(in the rows, 128 means zero)
Both labels of each row:
[133 139 159 134 139 153 150 124 120 132 152 106 116 143 118 120 114 148
 127 110  88 132 205 181 111 137 141 119 138 137 125 144 116 133 187 144
 122 137 141 173 126 136 149 135 121  94 201 155 132 127 131 130 131]  <20>/TT
[123 134 114 113 104 120 143 142 129 135 158 115 106 166 119 126 107 103
 123 133 131 143 121 159 105 122 143 130 135 124 124 127 131 139 177 142
 137 129  89 165 112 133 126 142 120 103 117 119 131 133 131 124 129]  <20>/SG
[127 113 134 152 113 104 117 117 121 144  97 137 110 125  86 119 121 139
 141 129 109 121  96 144 133 118 137 107 126 112 151 121 146 127 128 128
 100 115 122 158 135 147 135 118 148 108  92 153 129 120 121 125 131]  <26>/SG
[129 156 155 126 152 119 142 131 119 123 114  89 122 132 124 123 125 149
 139 121 114 123 234 180 125 133 126 141 130 141 134 122 133 149 184 138
 104 126 108 165 119 154 119 117 143 107 155 127 130 114 132 119 128]  <20>/TT
[125 119 141 144 125 133 117 116 126 149  67 122 145 114 159 123 127 182
 144 142 101 114 139 133 123 135 137 124  73 138 133 130 135 205 137 133
 117 123 124 142 126 123 126 124 140 110 127 125 113 130 118 126 134]  <26>/TT
[117 131 147 143 120 128 133 132 129 137  90 123 130 116 112 123 127 136
 132 125 114 137  89 141 131 122 141 117 103 133 158 113 125 133 147 131
 115 130  98 168 130 126 127 133 126 103  95 133 121 115 123 143 135]  <26>/SG
[124 139 152 143 133 128 128 126 122 131  69 115 121 115 128 117 139 145
 173 128  87 121 147 132 132 123 125 128 116 163 137 128 132 147 153 129
 120 123 125 159 138 143 119 128 135 131 136 131 130 132 148 139 130]  <26>/TT
[126 133 102 144 106 125 112 139 113 141  59 156 127 136 137 131 120 129
 130 144 143 114 125 101 129 125 121 142 127 124 134 120 117  93 105 111
 139 126  99 102 122 110 137 127 129 115 100 108 128 134  93 175 132]  <28>/SG
[134 119 121 137 106 115 138 130 128 122 158 150 114 161 113 126 113 120
 119 136 140 129 171 143 112 145 132 132 145 110 124 136 125 124 185 141
 129 135  75 165 133 137 124 140 128 104  93 124 129 144 138 115 133]  <20>/SG
[131 119 134 151 106 125 118 127 121 148  65 132 128  99 126 121 129 140
 151 122  96 125 124 161 136 120 123 121 124 133 151 116 153 136 110 125
 117 125 143 137 143 121 129 123 119 122 135 124 126 106 121 141 142]  <26>/TT
[126 134 137 164 115 123 110 125 123 131  29 122 136  84 121 121 146 141
 148 112  75 117 141 134 143 129 120 116 121 151 147 126 135 157 137 134
 100 113 126 147 145 116 149 114 124 106 132 130 126 127 127 139 137]  <26>/TT
[129 130 151 128 126 121 133 120 117 126 123 109 111 130 124 139 136 144
 146 130 101 140 203 181 115 135 123 110 132 143 126 104 137 136 169 139
 134 124 129 160 151 137 123 118 122 112 154 149 127 131 138 132 135]  <20>/TT
[117 128 141 145 140 127 138 118 142 124 136 114 110 143 118 114 117 148
 126 115 111 120 219 166 102 134 128 133 141 121 120 131 133 129 146 136
 140 130  97 144 126 141 121 130 112 109 157 126 143 117 129 117 145]  <20>/TT
[ 99 128 132 114 131 139 156 122 125 146 162 124 118 160 124 139 107 133
 134 134 124 143 196 172 113 128 140 128 138 120 123 128 122 121 170 140
 128 128 126 144 111 122 121 120 128  92 147 122 121 126 134 121 127]  <20>/SG
[138 131 149 138 131 134 126 122 126 131  92 110 116 109 122 131 107 137
 144 129 106 128 156 169 130 130 124 125 127 132 136 130 124 136 149 127
 111 112 125 172 126 129 120 152 128  92 144 127 135 129 128 140 137]  <26>/TT
[147 114 138 119 112 136 154 119 115 129 165 116  97 167 108 122 111 119
 136 137 132 145 110 168 106 125 148 124 136 113 130 147  86 139 160 139
  98 134 121 169 123 141 143 145 130  97 116 133 128 136 132 131 137]  <20>/SG
[105 132 129 154 112 167 125 136 127 144  69 144 130 104 139 133 136 126
 122 135 124 112   4  80 125 120 126 126 125 126 130 126 128 105 120 118
 108 130  82 155 125 122 148 151 115 119  92 133 128 132 120 155 139]  <26>/SG
[124 137 139 126 131 127 141 135 130 135 144 113 125 138 108 122 117 137
 119 117 116 135 209 165 117 124 130 118 126 110 126 130 130 148 176 133
 125 128 100 151 133 252 117 118 130 110 153 126 130 130 124 115 169]  <20>/TT
[123 125 171 154 124 102 115 123 121 143  60 116 115 102  98 123 132 154
 153 123  86 141 158 137 140 104 118 118 165 162 136 123 126 131 148 130
  82 131 140 155 136 128 167 114 135  97 138 137 131 114 125 139 135]  <26>/TT
[140 122 121 152 107 122 127 133 140 145  98 125 135 130 120 119 125 123
 156 135 119 126  63 112 110 121 136 124 126 130 134 135 133 132 132 124
  94 119 106 147 128 120 136 136 137 110  90 132 130 130 119 149 125]  <26>/SG
[129 130 172 144 122 129 121 127  90 141  66 116 131  98 115 129 133 135
 148  99  82 133 123 149 139 125 129 109 119 154 142 118 133 142 123 128
 101 117 164 145 137 121 126 112 127 105 148 119 114 109 129 149 139]  <26>/TT
[128 135 149 156 119 178 111 108 117 144  70 128 130  87 136 131 158 144
 136 123  93 123 104 171 140 123 120 125 118 137 145 126 110 136 132 120
 104 113 167 153 136 133 128 117 137 103 119 129 131 118 133 147 140]  <26>/TT
[123 126 150 114 137 123 149 117 138 119 129  96 114 143 133 121 111 146
 133 119  97 140 241 172 112 128 121 124 134 157 125 130 130 138 173 139
 133 136 157 156 123 128 125 115 128 111 168 129 131 130 122 146 131]  <20>/TT
[122 137 126 144 137 115 114 127 124 143  60 131 136 118 136 138 127 140
 152 129 129  80 127 139 138 133 136 130 116 137 132 117 141 113  98 107
 124 117 115 101 125 125 127 119 118 115 114 127 130 107 111 148 129]  <28>/TT
[105 130 152 166 119 137 100 120 118 136  34 125 124  78 135 134 154 152
 152 115  88 114 117 132 136 124 123 120 121 150 156 126 140 140 132  92
  96 118 132 158 128 111 127 122 132 104 120 132 119 121 122 147 134]  <26>/TT
[128 138 119 159 135 110 110 123 107 132  54 155 141 119 145 134 139 129
 136 140 147 102 186 120 150 128 117 141 111 139 129 116 133 128  87 106
 137 127 112 106 129 104 129 116 133 123 130 115 120 136 119 150 161]  <28>/TT
[130 128 171 149 127 126 119 122 120 140  51 128 126  90 123 127 141 145
 187 110  95 122 146 170 133 128 122 122 110 144 141 138 134 140 133 110
 110 120 130 173 132 157 125 120 133 105 132 132 129 119 123 134 149]  <26>/TT
[129 134 162 152 122 134 121 133 109 134  38 123 120  90 127 123 138 146
 148 150  67 116 133 164 135 128 111 123 120 145 140 119 131 145 140 124
 105 103 142 162 131 127 115 109 120 146 132 131 118 123 118 155 134]  <26>/TT
[117 126 156 129 129 129 161 120 115 127 122 105 121 144 115 109 113 140
 132 118 109 125 211 161 122 131 134 117 144 133 114 129 119 144 179 135
 130 128 128 153 129 140 110 126 116 115 159 125 140 138 121 133 135]  <20>/TT
[132 111 124 143 120 134 126 112 124 143  84 152 123 134 126 123 132 126
 148 129 114 133 142 126 152 121 130 118 130 133 135 142 127 129 140 134
 123 118  92 142 105 124 127 121 124 114 113 137 126 124 123 156 126]  <26>/SG
[125 128 157 155 126 121 121 122 126 140  59 102 121 102 118 125 137 133
 153 109  89 116 144 144 133 131 118 117  94 157 139 124 138 156 141 133
  99 111 167 159 125 128 110 132 123 110 132 129 118 135 123 157 145]  <26>/TT
[131 125 112 148 127  96 104 124 137 133  97 145 143 157 139 136 108 123
 124 149 151 122 150 135 151 123 132 136 137 121 133 130 136 118 109 124
 128 118 105  90 131 135 123 124 144 122  71 133 114 129 124 112 122]  <28>/SG

Both labels of each row:
[145 195 116 139 121 125 156 125 151 145 133 120 100 121 111 118 112 137
 151 122 121 117 126 142 130  82 124 122 115 107 128 125 120 153 129 119
 119 142 100 134 109 130 115 122 117 141 122 150 126 152 131 118 125]  Gg/<56>
[136 222 125 122 128 123 171 131 136 139 174 130 127 131 111 102 135 137
 108 168 125 154 119  95 142  84 110 120 101 111 142 135 112  90 150  93
 106 129 114 183 118 168 108 120 142 125  98 127 119 153 137 142 128]  DT/<54>
[129 230  76 166 110 145 141 126 133 144 115 134  90 114 136 133 150 130
 113 123 123 124 111 119 180  52 105 128  97  94 138  66 145 202 101 135
  91 153 124 158 165 135 145 112 126 111 118 193  98 139 118  93 137]  Gg/<53>
[119 126 109 125 139 130 141 127 127 132 172 143 112 112 110  88  95 127
 111 112 118 157 119 161 149  79 110 123  60 138 140 116 125 106 122 119
 121 152 124 175  79 143  97 133 128 109 121 134 119 148 133 117 136]  DT/<54>
[133 246  94 145 122 137 181 127 104 154 123 138  83 137 100 106 136 142
 117 147 120 155 125 119 230  60  99 161  86  73 125  72 128 169 134 126
  86 151 129 198 128 130 135 124 109 115 103 169 122 155 149 118 154]  Gg/<56>
[127 207  78 116 123 129 173 118 150 127 149 134 124 133 118 113 120 159
 123 101 122 119 104 150  37  81 107 129  84 131 134  88 123 161  95 103
 153 154 112 183 145 156 112 125 154 123 101 187 142 146 113 129 183]  Gg/<56>
[142 216 108 119 133  72 182 104  96 142 118  97  65 122 122 117 118 135
 144 120 124 129  99 149 133 104  98 113 113  93 132  67 104 173 108 110
 122 143 120 222 115 158 125 127 129 123 124 178 135 181 130 116 158]  Gg/<56>
